Below are the code and all the weights of a small trained network. Each question names an input and a class and asks about switching units off, where a switched-off unit gives its printed mean instead of its output.

import numpy as np


def w(rows, s, z=0):
    codes = np.array(rows[::2]) - 128.0
    scale = np.full(codes.shape[1], s)
    scale[-1] = z or s
    return codes * scale


def norm(h):
    return h / np.sqrt((h * h).mean(-1, keepdims=True) + 1e-5)


def f(y):
    return np.maximum(y, 0)


def log_softmax(a):
    a = a - a.max(-1, keepdims=True)
    return a - np.log(np.exp(a).sum(-1, keepdims=True))


def net(x, mask):
    res = np.array(x, float).reshape(1, 7) / 4 @ E
    u = 0
    for l in range(4):
        y = f(norm(res) @ A[l][:, :-1].T + A[l][:, -1])
        res = res + np.where(mask[u : u + 6], y, B[l][:, -1]) @ B[l][:, :-1]
        u += 6
    return log_softmax(norm(res)[-1] @ U[:, :-1].T + U[:, -1])


A, B = {}, {}
E = w([
[142,123,95,87,155,145],'x0',
[215,219,81,209,53,60],'x1',
[132,112,118,126,122,134],'x2',
[127,154,133,185,138,169],'x3',
[124,114,137,232,65,123],'x4',
[107,101,60,204,254,25],'x5',
[125,29,242,66,181,127],'x6',
],0.0045)
A[0] = w([
[103,18,148,162,179,155,72],'L0N1',
[45,115,171,114,81,182,251],'L0N2',
[166,127,92,44,143,140,142],'L0N3',
[188,167,110,96,104,125,179],'L0N4',
[71,90,114,151,171,80,141],'L0N5',
[186,78,105,1,123,115,81],'L0N6',
],0.0068,0.0021)
B[0] = w([
[176,223,254,138,131,60,226],'L0N1',
[153,107,50,105,124,230,253],'L0N2',
[120,136,81,232,107,131,206],'L0N3',
[17,236,102,160,48,134,206],'L0N4',
[203,170,104,113,240,111,221],'L0N5',
[79,119,193,161,107,134,232],'L0N6',
],0.0058,0.004)
A[1] = w([
[207,147,140,135,159,204,72],'L1N1',
[133,211,106,155,2,118,1],'L1N2',
[58,156,39,197,214,55,147],'L1N3',
[145,167,68,103,36,123,237],'L1N4',
[115,161,50,160,201,76,119],'L1N5',
[174,99,92,134,129,155,93],'L1N6',
],0.006,0.0021)
B[1] = w([
[59,141,173,113,24,33,163],'L1N1',
[70,203,54,140,164,124,243],'L1N2',
[185,43,165,117,25,186,255],'L1N3',
[14,183,49,134,141,133,245],'L1N4',
[212,31,161,109,3,128,224],'L1N5',
[42,109,113,150,111,145,137],'L1N6',
],0.0056,0.0048)
A[2] = w([
[146,182,177,53,65,79,94],'L2N1',
[145,32,187,109,235,69,153],'L2N2',
[253,58,166,173,252,43,141],'L2N3',
[124,131,104,210,127,188,6],'L2N4',
[18,18,113,24,60,213,161],'L2N5',
[47,192,225,143,137,186,63],'L2N6',
],0.0052,0.002)
B[2] = w([
[59,8,130,152,48,189,157],'L2N1',
[94,149,49,156,228,60,228],'L2N2',
[92,137,140,94,160,69,249],'L2N3',
[106,95,57,133,181,58,156],'L2N4',
[113,3,118,143,72,85,253],'L2N5',
[148,151,111,110,66,187,203],'L2N6',
],0.006,0.0046)
A[3] = w([
[186,151,96,56,132,165,1],'L3N1',
[174,99,94,164,115,97,117],'L3N2',
[156,72,186,126,180,253,131],'L3N3',
[165,47,148,161,130,151,151],'L3N4',
[133,66,22,194,164,89,115],'L3N5',
[217,134,81,223,129,69,82],'L3N6',
],0.0058,0.0029)
B[3] = w([
[114,147,141,255,150,82,128],'L3N1',
[161,109,94,140,40,165,197],'L3N2',
[186,119,130,87,119,31,184],'L3N3',
[225,122,183,118,119,139,220],'L3N4',
[167,122,190,49,88,171,254],'L3N5',
[82,32,147,139,68,141,229],'L3N6',
],0.0069,0.0031)
U = w([
[56,78,97,176,66,185,63],'0',
[203,2,200,111,126,90,44],'1',
[72,219,100,186,240,70,248],'2',
],0.0053,0.0017)

Each question gives the input, the list of numbers given to net, and the class t.
The units are the neurons (one row each of A and B). Each row of codes is followed by its name. A weight is (code - 128) times the scale printed after its matrix; where a second scale follows, it is the last column's (A, B and U).
mask holds one flag per neuron, layer by layer. A switched-off neuron (its flag False) gives its mean, the last column of its row in B, instead of its output. The means were averaged over made-up inputs and are rounded, as every weight is.
A unit's drop is (log p(t) with every unit on - log p(t) with that unit switched off) / (log p(t) with every unit on - log p(t) with every unit switched off).
The circuit of an input: a set's keep is (log p(t) with only the set's units on - log p(t) with every unit switched off) / (log p(t) with every unit on - log p(t) with every unit switched off). Starting from the 12 units with the biggest drops (on a tie, the unit counted first), units are removed one at a time, each time the one whose removal leaves the highest keep (on an exact tie, the one counted first), for as long as the keep stays at least 0.8.
circuit, biggest first: the units of the circuit, biggest drop first
unit that matters most: the unit with the biggest drop
k most important neurons of layer l: the k neurons of layer l with the biggest drops, biggest first
drop when u is switched off: that unit's drop, to one decimal
input [-6,4,4,-3,6,-6,-4], class 2: circuit, biggest first -> (L1N2, L1N3, L1N5)
input [-5,-7,-2,3,-6,1,1], class 2: circuit, biggest first -> (L1N3, L0N1, L1N5)
input [-8,3,-4,-5,1,-7,-4], class 2: circuit, biggest first -> (L1N2, L1N3, L1N5)
input [1,-6,7,4,4,4,5], class 2: unit that matters most -> L0N1
input [-4,-5,2,2,5,2,7], class 2: circuit, biggest first -> (L0N1, L1N3, L1N5, L2N5)
input [2,5,-5,-5,-1,-3,-1], class 2: circuit, biggest first -> (L1N2, L1N3)
input [2,-1,2,8,-3,1,8], class 2: circuit, biggest first -> (L1N3, L1N5, L0N1)
input [-5,-4,1,-2,2,4,-2], class 1: 2 most important neurons of layer 1 -> (L1N5, L1N3)
input [0,-8,6,3,-2,3,2], class 2: 2 most important neurons of layer 2 -> (L2N2, L2N5)
input [0,-6,-3,-7,3,3,-3], class 1: 2 most important neurons of layer 1 -> (L1N5, L1N3)
input [-7,-3,0,7,-5,8,-1], class 1: drop when L0N3 is switched off -> -0.1
input [0,6,-6,3,6,5,2], class 1: drop when L1N2 is switched off -> 0.0
input [-4,2,-2,6,-6,-6,-1], class 2: drop when L1N3 is switched off -> 0.3
input [6,1,3,-1,5,-7,-2], class 2: most important neuron of layer 0 -> (L0N4)
